Below are the code and all the weights of a small trained network. Each question names an input and a class and asks about switching units off, where a switched-off unit gives its printed mean instead of its output.

import numpy as np


def w(rows, s, z=0):
    codes = np.array(rows[::2]) - 128.0
    scale = np.full(codes.shape[1], s)
    scale[-1] = z or s
    return codes * scale


def f(y):
    return y / 2 * (1 + np.tanh(0.7978845608 * (y + 0.044715 * y**3)))


def log_softmax(a):
    a = a - a.max(-1, keepdims=True)
    return a - np.log(np.exp(a).sum(-1, keepdims=True))


def net(x, mask):
    res = np.array(x, float).reshape(1, 5) / 4 @ E
    y = f(res @ A[0][:, :-1].T + A[0][:, -1])
    res = res + np.where(mask, y, B[0][:, -1]) @ B[0][:, :-1]
    return log_softmax(res[-1] @ U[:, :-1].T + U[:, -1])


A, B = {}, {}
E = w([
[157,101,131,133,112,61,113,181,124,138,114,120],'x0',
[243,139,114,81,131,225,177,171,90,35,192,183],'x1',
[150,146,39,90,158,147,57,254,182,128,205,96],'x2',
[133,163,96,108,59,75,127,168,137,150,128,179],'x3',
[156,116,119,122,141,109,99,147,136,125,121,107],'x4',
],0.0083)
A[0] = w([
[147,162,126,118,143,152,142,170,108,125,133,143,2],'n1',
[111,138,129,76,149,118,165,167,121,95,153,130,3],'n2',
[141,198,103,128,56,65,104,141,131,135,105,190,38],'n3',
[222,101,113,117,142,157,167,154,104,64,164,213,186],'n4',
[149,216,73,47,33,127,132,175,186,221,254,124,254],'n5',
[222,152,170,101,119,127,129,141,206,115,146,188,6],'n6',
[62,117,104,215,113,116,107,142,203,207,89,119,47],'n7',
[100,134,61,108,146,144,48,161,160,120,173,125,13],'n8',
[224,112,57,84,201,173,74,202,210,155,182,90,240],'n9',
[37,84,181,237,208,61,30,113,206,131,111,68,254],'n10',
],0.0064,0.0028)
B[0] = w([
[131,129,127,108,192,89,131,128,104,213,116,121,133],'n1',
[162,125,47,96,154,146,125,130,98,143,92,145,130],'n2',
[122,157,119,171,113,174,111,135,131,137,171,40,149],'n3',
[55,91,144,127,89,146,47,169,107,201,108,157,207],'n4',
[119,96,254,122,35,123,135,182,128,145,122,79,231],'n5',
[94,154,65,62,118,202,70,170,115,137,111,72,147],'n6',
[85,95,129,56,149,205,80,150,64,168,76,187,175],'n7',
[178,123,155,91,140,55,171,147,127,195,55,121,170],'n8',
[128,106,178,147,81,119,172,131,100,153,169,155,248],'n9',
[73,107,138,148,61,152,146,144,70,140,177,165,234],'n10',
],0.0086,0.011)
U = w([
[120,85,168,146,119,131,112,100,133,149,153,195,254],'0',
[84,94,54,59,163,182,101,149,45,179,94,139,73],'1',
[118,132,142,181,100,175,156,107,91,150,127,57,254],'2',
[106,106,134,109,116,141,169,108,75,122,153,91,254],'3',
[147,83,171,132,124,127,254,105,105,165,110,129,89],'4',
[154,86,73,133,125,92,138,124,198,76,133,115,27],'5',
[195,196,76,123,237,61,127,124,188,121,130,111,2],'6',
[165,141,91,134,198,95,141,131,173,117,122,100,2],'7',
],0.0084,0.0028)

Each question gives the input, the list of numbers given to net, and the class t.
The units are the neurons (one row each of A and B). Each row of codes is followed by its name. A weight is (code - 128) times the scale printed after its matrix; where a second scale follows, it is the last column's (A, B and U).
mask holds one flag per neuron, in row order. A switched-off neuron (its flag False) gives its mean, the last column of its row in B, instead of its output. The means were averaged over made-up inputs and are rounded, as every weight is.
A unit's drop is (log p(t) with every unit on - log p(t) with that unit switched off) / (log p(t) with every unit on - log p(t) with every unit switched off).
The circuit of an input: a set's keep is (log p(t) with only the set's units on - log p(t) with every unit switched off) / (log p(t) with every unit on - log p(t) with every unit switched off). Starting from all 10 units, units are removed one at a time, each time the one whose removal leaves the highest keep (on an exact tie, the one counted first), for as long as the keep stays at least 0.8.
units of the circuit, in order: the units of the circuit, biggest drop first
most important unit: the unit with the biggest drop
k most important neurons: the k neurons with the biggest drops, biggest first
drop when u is switched off: that unit's drop, to one decimal
input [1,8,4,-6,-4], class 1: most important unit	n4
input [0,8,-3,1,7], class 1: units of the circuit, in order	(n4; n6)
input [-6,6,8,3,7], class 4: 4 most important neurons	(n9; n5; n8; n7)
input [-8,8,0,-7,-7], class 1: units of the circuit, in order	(n4; n5)
input [5,1,1,6,4], class 2: units of the circuit, in order	(n3; n5; n7)
input [8,8,1,-5,2], class 1: 3 most important neurons	(n4; n6; n5)
input [6,-1,8,4,-1], class 4: 2 most important neurons	(n8; n9)
input [7,8,0,1,-2], class 1: units of the circuit, in order	(n4; n6)
input [-4,-3,2,8,3], class 2: units of the circuit, in order	(n3; n5)
input [3,3,8,-4,2], class 4: units of the circuit, in order	(n9; n8)
input [2,-2,5,3,-2], class 4: units of the circuit, in order	(n4; n8; n5)
input [2,-8,0,7,0], class 1: 2 most important neurons	(n7; n9)
input [5,8,-4,-8,-1], class 1: units of the circuit, in order	(n4; n5)
input [-5,-6,7,2,-1], class 4: most important unit	n8
input [5,-1,8,8,1], class 2: 3 most important neurons	(n3; n5; n6)
input [7,-7,5,-5,0], class 1: 2 most important neurons	(n7; n5)
input [5,-1,3,8,0], class 2: units of the circuit, in order	(n3; n5)
input [4,-6,-1,-6,-5], class 1: 3 most important neurons	(n7; n5; n9)
input [-4,-8,-5,-4,-6], class 1: drop when n1 is switched off	0.0
input [5,-2,6,-2,2], class 4: drop when n4 is switched off	0.2
input [3,0,-1,8,-7], class 2: drop when n9 is switched off	0.1
